Below is a small trained network, with its code and all its weights. Each question gives an input and a class and asks what happens when units are switched off, that is, made to give their printed mean instead of their output.

import numpy as np


def w(rows, s, z=0):
    codes = np.array(rows[::2]) - 128.0
    scale = np.full(codes.shape[1], s)
    scale[-1] = z or s
    return codes * scale


def f(y):
    return np.maximum(y, 0)


def log_softmax(a):
    a = a - a.max(-1, keepdims=True)
    return a - np.log(np.exp(a).sum(-1, keepdims=True))


def net(x, mask):
    res = np.array(x, float).reshape(1, 7) / 4 @ E
    y = f(res @ A[0][:, :-1].T + A[0][:, -1])
    res = res + np.where(mask, y, B[0][:, -1]) @ B[0][:, :-1]
    return log_softmax(res[-1] @ U[:, :-1].T + U[:, -1])


A, B = {}, {}
E = w([
[192,118,61,157,150,18,80,45,35,118],'x0',
[152,189,234,96,179,161,58,64,94,41],'x1',
[126,129,129,130,127,128,127,129,128,129],'x2',
[178,203,135,40,43,183,157,120,2,192],'x3',
[254,89,163,71,162,125,63,214,144,174],'x4',
[96,122,187,22,135,31,217,220,66,63],'x5',
[64,119,60,101,209,189,87,199,4,112],'x6',
],0.0085)
A[0] = w([
[157,130,96,138,143,15,98,66,74,144,130],'N1',
[132,131,168,121,149,161,64,115,111,73,36],'N2',
[81,137,156,73,136,13,154,146,82,94,131],'N3',
[157,126,78,203,118,254,19,42,183,209,66],'N4',
[116,157,147,112,110,172,122,222,137,122,208],'N5',
[142,128,133,119,111,88,129,75,188,114,27],'N6',
[107,172,169,165,83,100,175,96,155,111,102],'N7',
[108,99,80,104,110,108,112,151,134,170,125],'N8',
[141,177,146,128,155,149,77,112,99,83,96],'N9',
[156,162,157,101,123,103,99,76,107,38,7],'N10',
[60,191,158,159,114,63,162,97,128,139,50],'N11',
[146,171,167,100,58,149,154,124,229,101,90],'N12',
[115,66,63,122,101,76,193,165,124,176,34],'N13',
[80,129,36,112,218,187,84,183,64,75,61],'N14',
[64,158,101,192,101,135,213,95,115,82,17],'N15',
[143,135,193,149,182,214,165,131,130,86,139],'N16',
[87,117,174,66,90,28,122,158,109,117,29],'N17',
[113,143,115,72,59,165,131,128,46,189,37],'N18',
[189,225,128,74,71,115,183,92,139,154,110],'N19',
[202,137,166,124,51,59,154,69,191,108,24],'N20',
[112,87,155,216,180,133,97,157,217,80,87],'N21',
[65,181,78,134,83,105,200,49,131,85,79],'N22',
[178,121,182,151,95,97,125,157,147,145,55],'N23',
[250,64,154,98,142,107,65,217,154,176,68],'N24',
[118,189,249,126,113,158,70,94,124,68,52],'N25',
[161,133,59,186,23,120,188,197,146,144,27],'N26',
[150,26,14,126,121,119,214,156,134,202,99],'N27',
[96,147,90,115,152,205,109,195,92,126,100],'N28',
[150,160,205,106,178,97,97,83,99,80,27],'N29',
[139,138,155,89,143,44,200,164,134,82,11],'N30',
[216,168,142,132,137,94,102,176,166,156,190],'N31',
[70,176,121,172,99,127,120,64,113,126,93],'N32',
[82,195,123,121,106,177,119,208,188,176,46],'N33',
[128,131,213,98,161,141,81,69,122,69,29],'N34',
[87,49,101,182,239,49,114,133,173,74,60],'N35',
[160,82,166,121,178,133,128,175,102,115,48],'N36',
[56,109,214,112,104,132,155,193,127,102,127],'N37',
[16,165,117,159,98,131,150,86,102,107,149],'N38',
[176,147,86,114,54,177,130,64,52,177,173],'N39',
[170,87,83,133,141,23,96,88,69,92,149],'N40',
[117,70,139,121,189,101,149,111,164,107,160],'N41',
],0.0098,0.0019)
B[0] = w([
[66,126,131,71,117,154,66,100,255,192,206],'N1',
[139,118,154,160,122,97,142,121,125,132,166],'N2',
[110,96,88,103,121,159,141,93,72,138,218],'N3',
[96,68,39,111,85,163,163,73,37,107,249],'N4',
[110,93,117,113,159,140,119,129,147,162,185],'N5',
[126,144,101,152,134,131,159,152,137,84,167],'N6',
[126,140,123,124,180,149,92,145,151,89,179],'N7',
[130,133,157,160,116,121,135,100,136,91,164],'N8',
[127,125,139,150,119,96,151,117,157,118,167],'N9',
[134,118,176,155,108,94,129,117,147,132,172],'N10',
[137,103,175,138,168,153,101,142,102,107,175],'N11',
[74,150,118,121,135,148,138,153,176,115,192],'N12',
[128,97,176,196,67,90,147,130,133,123,201],'N13',
[87,116,112,150,209,117,152,173,200,7,214],'N14',
[148,111,178,146,133,150,96,155,93,131,192],'N15',
[139,105,154,140,123,118,130,91,183,177,169],'N16',
[113,100,86,108,117,157,151,109,74,108,199],'N17',
[180,166,99,101,146,82,154,181,106,156,197],'N18',
[149,187,104,91,149,108,166,163,125,131,191],'N19',
[57,143,80,160,211,155,177,187,168,47,204],'N20',
[166,161,93,92,135,108,153,150,105,195,202],'N21',
[175,123,195,134,144,158,95,145,103,120,200],'N22',
[129,150,131,134,169,143,101,158,133,80,167],'N23',
[177,100,193,152,178,154,60,118,73,112,228],'N24',
[143,104,143,149,105,38,146,95,144,149,189],'N25',
[145,107,140,133,86,82,138,117,162,99,194],'N26',
[157,88,198,186,101,94,145,97,175,104,218],'N27',
[101,155,114,129,160,127,137,147,171,105,187],'N28',
[133,96,150,168,89,92,132,126,130,125,180],'N29',
[98,70,72,107,98,173,179,56,67,121,204],'N30',
[137,131,161,139,150,190,83,144,109,111,185],'N31',
[148,132,130,121,131,168,92,132,98,126,177],'N32',
[116,134,148,102,73,136,113,121,179,199,184],'N33',
[141,121,145,163,71,85,149,116,142,113,178],'N34',
[188,184,99,101,128,91,179,194,84,180,214],'N35',
[132,106,133,125,123,140,106,129,124,110,170],'N36',
[107,98,103,93,103,148,116,97,122,178,196],'N37',
[174,118,190,115,144,141,66,142,124,139,195],'N38',
[143,158,105,116,132,114,158,158,131,152,205],'N39',
[71,149,127,79,140,150,106,106,192,204,211],'N40',
[172,152,99,80,128,144,138,140,95,162,172],'N41',
],0.0096,0.017)
U = w([
[169,96,197,198,50,2,165,78,162,113,75],'0',
[89,92,71,97,94,182,155,46,27,116,82],'1',
[79,178,120,135,222,130,148,180,182,28,168],'2',
[235,237,116,60,145,65,180,178,90,205,87],'3',
[200,125,229,128,179,191,7,132,72,118,111],'4',
[55,141,155,68,108,153,74,90,232,248,252],'5',
],0.0098,0.0036)

Each question gives the input, the list of numbers given to net, and the class t.
The units are the neurons (one row each of A and B). Each row of codes is followed by its name. A weight is (code - 128) times the scale printed after its matrix; where a second scale follows, it is the last column's (A, B and U).
mask holds one flag per neuron, in row order. A switched-off neuron (its flag False) gives its mean, the last column of its row in B, instead of its output. The means were averaged over made-up inputs and are rounded, as every weight is.
A unit's drop is (log p(t) with every unit on - log p(t) with that unit switched off) / (log p(t) with every unit on - log p(t) with every unit switched off).
The circuit of an input: a set's keep is (log p(t) with only the set's units on - log p(t) with every unit switched off) / (log p(t) with every unit on - log p(t) with every unit switched off). Starting from the 12 units with the biggest drops (on a tie, the unit counted first), units are removed one at a time, each time the one whose removal leaves the highest keep (on an exact tie, the one counted first), for as long as the keep stays at least 0.8.
circuit, biggest first: the units of the circuit, biggest drop first
most important unit: the unit with the biggest drop
top k neurons: the k neurons with the biggest drops, biggest first
drop of u: that unit's drop, to one decimal
input [-6,-5,-7,-5,-8,5,7], class 4: circuit, biggest first	[N38; N15]
input [5,-1,-6,-4,0,5,-1], class 1: top 4 neurons	[N30; N3; N17; N33]
input [-1,-8,2,-2,-7,-3,2], class 0: most important unit	N27
input [-2,6,4,0,0,6,0], class 0: top 3 neurons	[N4; N25; N34]
input [-3,-8,4,3,4,-7,8], class 0: top 2 neurons	[N27; N20]
input [8,4,-1,-5,7,-1,4], class 5: top 2 neurons	[N40; N1]
input [-7,-3,8,0,-6,4,2], class 5: top 2 neurons	[N24; N33]
input [3,7,-2,4,7,-6,-7], class 0: top 4 neurons	[N25; N34; N29; N14]
input [4,-2,-2,8,-5,-6,6], class 3: top 2 neurons	[N18; N39]
input [-2,-2,-7,-5,-6,6,3], class 1: top 4 neurons	[N30; N24; N3; N37]
input [-3,7,4,-7,-7,-6,5], class 0: top 2 neurons	[N25; N34]
input [2,5,4,5,2,-4,5], class 0: top 2 neurons	[N20; N35]
input [-5,-6,-8,-5,7,-6,4], class 4: top 2 neurons	[N24; N30]
input [5,4,3,5,-6,7,-6], class 1: circuit, biggest first	[N3]
input [-2,1,5,7,-6,2,-5], class 3: top 2 neurons	[N19; N14]
input [7,-7,-2,8,-8,5,-5], class 3: top 4 neurons	[N19; N18; N39; N24]
input [3,5,0,3,-8,6,-8], class 2: top 4 neurons	[N20; N24; N19; N4]
input [-7,7,0,-1,-8,1,-1], class 4: drop of N11	0.3
input [4,8,-5,5,8,2,2], class 0: drop of N36	0.0
input [-6,3,-3,-7,1,8,4], class 1: circuit, biggest first	[N30]
input [-5,-3,7,4,-8,6,0], class 4: drop of N22	0.2
input [0,-3,-4,-7,-7,2,-2], class 3: drop of N35	1.0
